In the rows, 128 means zero.
Each row has two labels, one from each of two sets.
[138 121 137 134 136 136 150 121 113 106 145 121 129 151 157 113 131 122
 136 138 112 119  93 125 137 117 140  97 133 149 128 163 122 125 107 134
 114 134 130 152 124 135 145]
<87> & R
[ 85 142 120 126 116 118 124 140  92 108 112 118 106 111 106 122 133 131
  99 131 137 127 149 127 130 151 146 133 116 108 103  93 136 104 131 134
 114 152 112 142 119 136 169]
<86> & P
[107 135 116 130 104 141 252 104  80  85 152 135 120 145 160 117 188 153
  81 137 124 111  74 128 135 141 131 118 120 145 108 134 106 107 123 146
 118 153 131 123 144 139 179]
<86> & R
[108 132 132 134 150 115  74 148 122 126 110 106 116 112 106 112 106 109
 135 139 116 125 155 124 134 140 140 121 132 106 111 109 141 116 131 120
 117 139 110 150 105 125 158]
<86> & P
[128 110 121 127 155 131 162  86  93  99 132 120 118 139 138 114 148 114
 114 142 102 119 105 127 143 123 118 112 146 136 126 161 117 127 119 137
 118 137 108 132 135 131 137]
<87> & R
[117 127 110 129 136 136 155  93  79 104 129 122 118 135 139 141 163 141
  86 130 131 116 107 128 131 132 124 118 135 150 120 135 116 128 125 138
 123 127 124 136 140 134 150]
<86> & R
[121 118 133 128 117 131 166 132  95 120 131 126 123 135 135 113 126 109
 134 122 112 125 128 130 143 130 143 109 117 129 116 142 124 116 115 132
 119 148 123 148 120 132 137]
<86> & R
[115 117 140 128 127 113 105 138  83 114 117 104 113 123 105 108 113 102
 142 128 138 119 154 125 132 139 145 109 118 109 114 120 138 115 125 127
 111 142 127 173 113 147 166]
<86> & P
[ 93 100 125 122 113 135 251 125  22 104 129 130 108 149 149 110 156 129
 106 116 122 113 103 133 148 134 139  89 103 149 108 188 113 109  98 147
 105 154 129 171 133 154 145]
<86> & R
[118 122 110 124 127 137 212  96  56  91 123 112 117 138 141 136 176 114
  98 131 135 105 105 122 141 127 125 113 119 150 114 156 107 118 119 143
 110 138 114 152 138 143 143]
<86> & R
[ 92 100 109 125 150 135 150 117  51 119 119 126 111 124 139 122 143 154
  86 125 117 127 109 137 138 128 111 110 132 141 128 162 126 129 114 142
 121 121 126 163 142 137 129]
<86> & R
[128 105 109 128 133 147 234  93  57 112 137 123 128 145 159 130 189 129
  90 123 122  98  80 130 140 123 108 106 125 160 116 155 104 130 121 147
 115 142 137 156 149 145 150]
<86> & R
[ 93 105 106 122 141 136 217 123  67 110 127 136 112 131 151 121 165 163
  87 131 118 127  92 134 140 124 108 119 127 143 123 185 117 126 113 148
 121 126 123 142 149 141 112]
<86> & R
[115 120 111 127 123 139 217 129  64 104 121 113 122 132 148 135 179 147
  92 128 157 109  90 128 131 119 116 115 112 151 107 151 114 121 130 144
 109 132 144 181 148 156 155]
<86> & R
[115 148 109 131 140 125  66 155 122 125  97 102 128  98 126 143 120 144
 111 131 166 127 135 129 116 116 124 136 125 123 109  95 141 122 144 125
 117 119 140 193 130 131 149]
<86> & P
[102 103 115 125 132 133 154 118  51 129 121 125 111 134 128 130 143 138
  99 116 125 120 120 134 137 136 120  99 122 144 126 153 128 127 114 140
 119 130 128 163 135 145 142]
<86> & R
[107  90 127 128 128 135  45 137  57 170 115 147 116 124 117 123  60 126
 127  89 102 152 173 145 134 127 139  98 124 130 151 141 148 140  98 127
 144 120 129 170 120 122  79]
<86> & R
[138 121 134 133 123 139 219 144 117 116 138 118 136 144 165 120 159 127
 135 131 132 109  79 121 140 109 125 108 117 150 113 176 117 125 121 137
 111 140 140 165 137 139 138]
<86> & R
[133 114 121 121 105 141 238 112  64  92 116 129 122 129 144 131 157  95
 113 121 127 114 119 124 145 110 133 128 112 127 104 146 108 120 115 142
 122 156 122 159 140 130 104]
<86> & R
[112  89 116 124 131 134 168 103  34 121 122 134 113 133 132 119 136 126
 102 116 110 126 124 137 139 125 120 106 130 136 132 154 122 127 109 143
 123 136 128 164 142 141 120]
<86> & R
[123 112 133 132 138 135 145 138  82 127 123 118 127 140 152 119 122 120
 133 119 122 122 112 129 141 114 131  94 120 149 121 172 128 126 106 132
 115 134 133 183 124 137 127]
<86> & R
[112 141 131 131 134 128 149 161 144 116 126 122 129 112 142 114 146 163
 111 144 132 132  99 124 127 123 120 137 131 117 110 111 131 115 142 128
 118 137 139 153 135 128 160]
<86> & P
[107 155 128 134 144 130  71 160 130 107 105  94 124 106 131 131 125 149
 114 144 164 126 121 121 116 123 133 127 122 127 101 108 141 110 138 122
 109 121 137 191 119 138 179]
<86> & P
[114 148 120 135 156 141 112 160 123 119 105  95 128 109 155 134 137 139
 104 139 147 119  98 118 134 103 119 114 125 144  97 139 133 122 131 129
 109 126 132 202 125 127 151]
<86> & P
[121 103 119 125 145 126 154 112  83 131 140 125 121 141 129 119 150 126
 114 120 113 115 116 131 140 136 112 100 131 142 136 151 124 135 122 137
 121 129 127 137 132 143 145]
<86> & R
[137 125 119 131 132 136 101  94  90 122 132 116 129 139 130 151 138 130
 113 120 149 116 120 131 121 127 125 106 126 157 135 137 123 133 123 132
 119 116 133 148 133 141 147]
<86> & R
[103 127 127 130 122 136 131 171  85 139 101 123 123 105 137 124 116 143
 107 113 137 131 127 132 131 117 132 115 111 122 108 117 138 118 127 128
 122 136 144 200 129 129 133]
<86> & P
[111 124 115 123 135 127 198 122  98 114 127 128 115 133 132 127 151 130
 115 135 117 122 116 128 139 133 126 124 123 139 121 176 117 124 116 133
 120 131 109 121 130 136 108]
<86> & R
[108 145 129 135 149 122  36 162 140 132 107 104 124  98 119 127 107 145
 118 135 144 138 143 122 121 123 136 129 138 116 114  98 144 124 138 119
 117 118 131 176 116 124 155]
<86> & P
[141 117 121 126 138 125 179  87 126 116 151 128 129 150 132 132 175 134
 113 140 126 111  97 127 129 140 113 123 138 149 138 149 113 135 135 134
 124 120 126  90 142 142 146]
<87> & R
[144 116 128 129 144 136 157 122 118 134 134 124 136 141 149 127 140 116
 134 123 119 117 103 126 136 114 117 105 132 145 130 166 124 137 121 132
 124 128 131 151 130 135 118]
<86> & R
[101 160 121 128 132 121 199 162 154 103 118 109 126 109 138 122 177 138
 108 151 132 109 100 116 137 133 128 146 121 112  81 113 123 104 146 131
 101 149 115 139 125 131 174]
<86> & P
[139  97 128 133 151 133 146 109  73 116 133 115 128 138 140 110 147 111
 121 131 102 111 103 126 139 121 113 101 143 134 126 139 121 131 122 137
 116 141 129 169 134 133 154]
<87> & R

Each row has two labels, one from each of two sets.
[148 120  95 116 161 111 127 128 112 139 124 220 138 147 119 104 111 153
 146 185 119 136 152 124 134 124 145 129 106 133 146 132 139  91 124 104
 119 143  94 120 135 126 176]
V & Q926
[116 114 141 128 137 110 146 126 124 124 110 148 126 112 118 129 138 120
 153 147  90 130 113 125 131 125 125 126 127 109 151 131 139 123 128 129
 124 130  99 162 136 157 160]
W & Q532
[140 115 142 134 138 126 111 141 115 123 133 142 116 127 129 132 139 117
 154 128 119 127 140 135 127 122 128 126 116 131 131 130 134 128 127  87
  99 134  90 123 138 139 137]
G & Q615
[146 125  96 117 154 119 124 141 115 134 138 195 131 136 116 119 104 144
 128 173 136 138 151 129 128 116 142 124 112 132 133 124 147  96 120 123
 113 145 118 114 136 116 143]
V & Q926
[126 119 146 132 130 123 123 121 113 125 113 115 132 120 137 130 153 107
 157 135  76 121 124 132 136 121 113 128 129 122 144 112 134 136 126  95
 128 123  99 135 131 152 137]
W & Q532
[150 120  91 132 162 131 128 137  93 139 140 220 150 145 115 126 106 137
 137 203 125 142 168 134 136 122 148 130 114 129 128 123 131  99 121  82
 126 147  79 112 142 136 158]
V & Q926
[135 130 110 115 145 120 132 149 139 143 142 175 135 137 106 112 118 157
 113 172 137 136 139 123 126  97 145 126 127 123 131 127 132 104 130 163
 126 122 122 135 130 118 150]
V & Q926
[133 117 141 118 137 115 137 133 100 124 116 143 126 124 121 133 139 113
 149 144 116 122 136 121 120 123 120 127 128 125 146 128 135 110 140 124
 138 135 107 141 129 132 151]
W & Q532
[118 119 154 133 141 120 129 133 124 204 120 126  99 119 129 132 157 129
 160 129 102 131 120 121 124 118 115 123 128 118 133 131 135 122 142 112
 127 148  88 141 147 165 169]
W & Q532
[123 112 158 128 138 118 125 152 120 126 120 118 115 122 124 143 155 124
 151 143 104 125 120 127 124 122 121 120 130 122 131 135 141 127 143 136
 136 137  92 153 132 153 160]
W & Q532
[131 122 160 117 138 103 101 135 136 122 129 144 102 118 119 125 145 120
 146  98 117 132 113 132 141 112 120 130 112 132 138 132 140 138 116  88
 125 133  81 134 141 149 164]
G & Q801
[106 116 147 132 134 119 129 135 128 129 116 128 118 125 127 133 158 117
 148 143  90 120 119 123 121 125 122 124 133 111 144 131 132 137 133 122
 132 131 102 152 135 153 160]
W & Q532
[121 109 139 128 161  95 126 111 108 128  99 199  85 131 131 117 150 112
 179 147  91 119 123 123 119 106 120 124 122 117 147 131 146 106 144  97
 132 146  73 131 148 146 200]
W & Q615
[143 136 142 129 109 132 114 144 136 119 150 122 157 129 121 132 121 133
 123 133 128 159 137 132 164 131 129 124 114 130 134 130 122 127 107  80
 122 130  91 133 141 178 133]
V & Q532
[112 113 152 127 116 120 129 115 124 115 130 146 133 125 122 143 136 121
 137 149 119 138 126 133 149 126 127 123 124 113 130 129 122 126 137  74
 124 131 103 156 142 166 164]
W & Q801
[131 139 118 116 158 124 118 163 147 160 135 161 125 126 103 108 121 144
 114 155 119 138 120 123 130 127 130 122 116 123 145 129 157 124 118 151
 118 124 118 138 139 135 154]
V & Q615
[144 132 129 120 134 101 137 134 125 128 120 189 139 135  98 110 130 145
 146 142 125 143 138 122 140 130 135 120 108 128 147 123 139  96 124 107
 127 144  92 128 141 152 175]
V & Q532
[142 126 156 120 138 106 107 144 127 124 128 145 121 123 117 116 151 112
 152 108 115 135 131 136 134 115 125 121 110 133 147 129 145 117 121  79
 125 151  77 118 143 156 166]
G & Q615
[137 122 156 101 118 109 115 129 118 113 128 130 115 126 121 130 147 126
 159 101 125 141 126 134 135 115 123 130 116 129 141 128 142 118 129  83
 130 152  81 129 139 162 161]
G & Q532
[138 118 135 131 127 126 122 119 105 128 131 134 138 121 130 145 130 116
 141 144 124 129 142 137 134 120 125 129 121 126 130 128 130 118 134 106
 140 135 107 134 127 140 135]
W & Q615
[120 115 168 133 117 112 133 119 128 119 109 107 102 116 131 142 161 110
 150 105 108 122 114 126 132 123 111 127 132 118 136 126 134 136 142 127
 135 142 105 140 132 159 160]
W & Q532
[124 117 149 132 140 122 123 128 110 125 112 146 112 125 133 132 148 118
 165 136 103 127 132 136 126 114 123 123 128 118 138 129 138 117 142 103
 134 145  81 130 137 158 168]
W & Q615
[108 118 142 136 127 112 143  91 117 124 107 149 139 115 123 128 161 104
 162 143  76 121 118 122 139 136 102 132 129 108 150 128 132 111 126 121
 134 144 116 140 138 158 138]
W & Q532
[115 117 138 132 139 117 122 128 118 124 113 160 108 116 130 124 148 118
 155 149  93 127 122 127 124 124 115 129 118 109 143 125 137 125 135 115
 125 136  98 138 132 155 177]
W & Q615
[143 123 122 125 115 119 121 102 106 125 138 183 166 136 108 137 112 134
 136 166 119 145 143 135 167 123 143 129 116 135 133 120 114 116 105  55
 127 136  89 126 138 165 145]
V & Q532
[166 124 141 118 118 133 114 143 118 124 145 136 188 129  90 129 123 140
 125 148 124 145 155 129 159 129 146 127 114 137 137 125 123 108 110  90
 139 110  79 147 138 155 135]
V & Q532
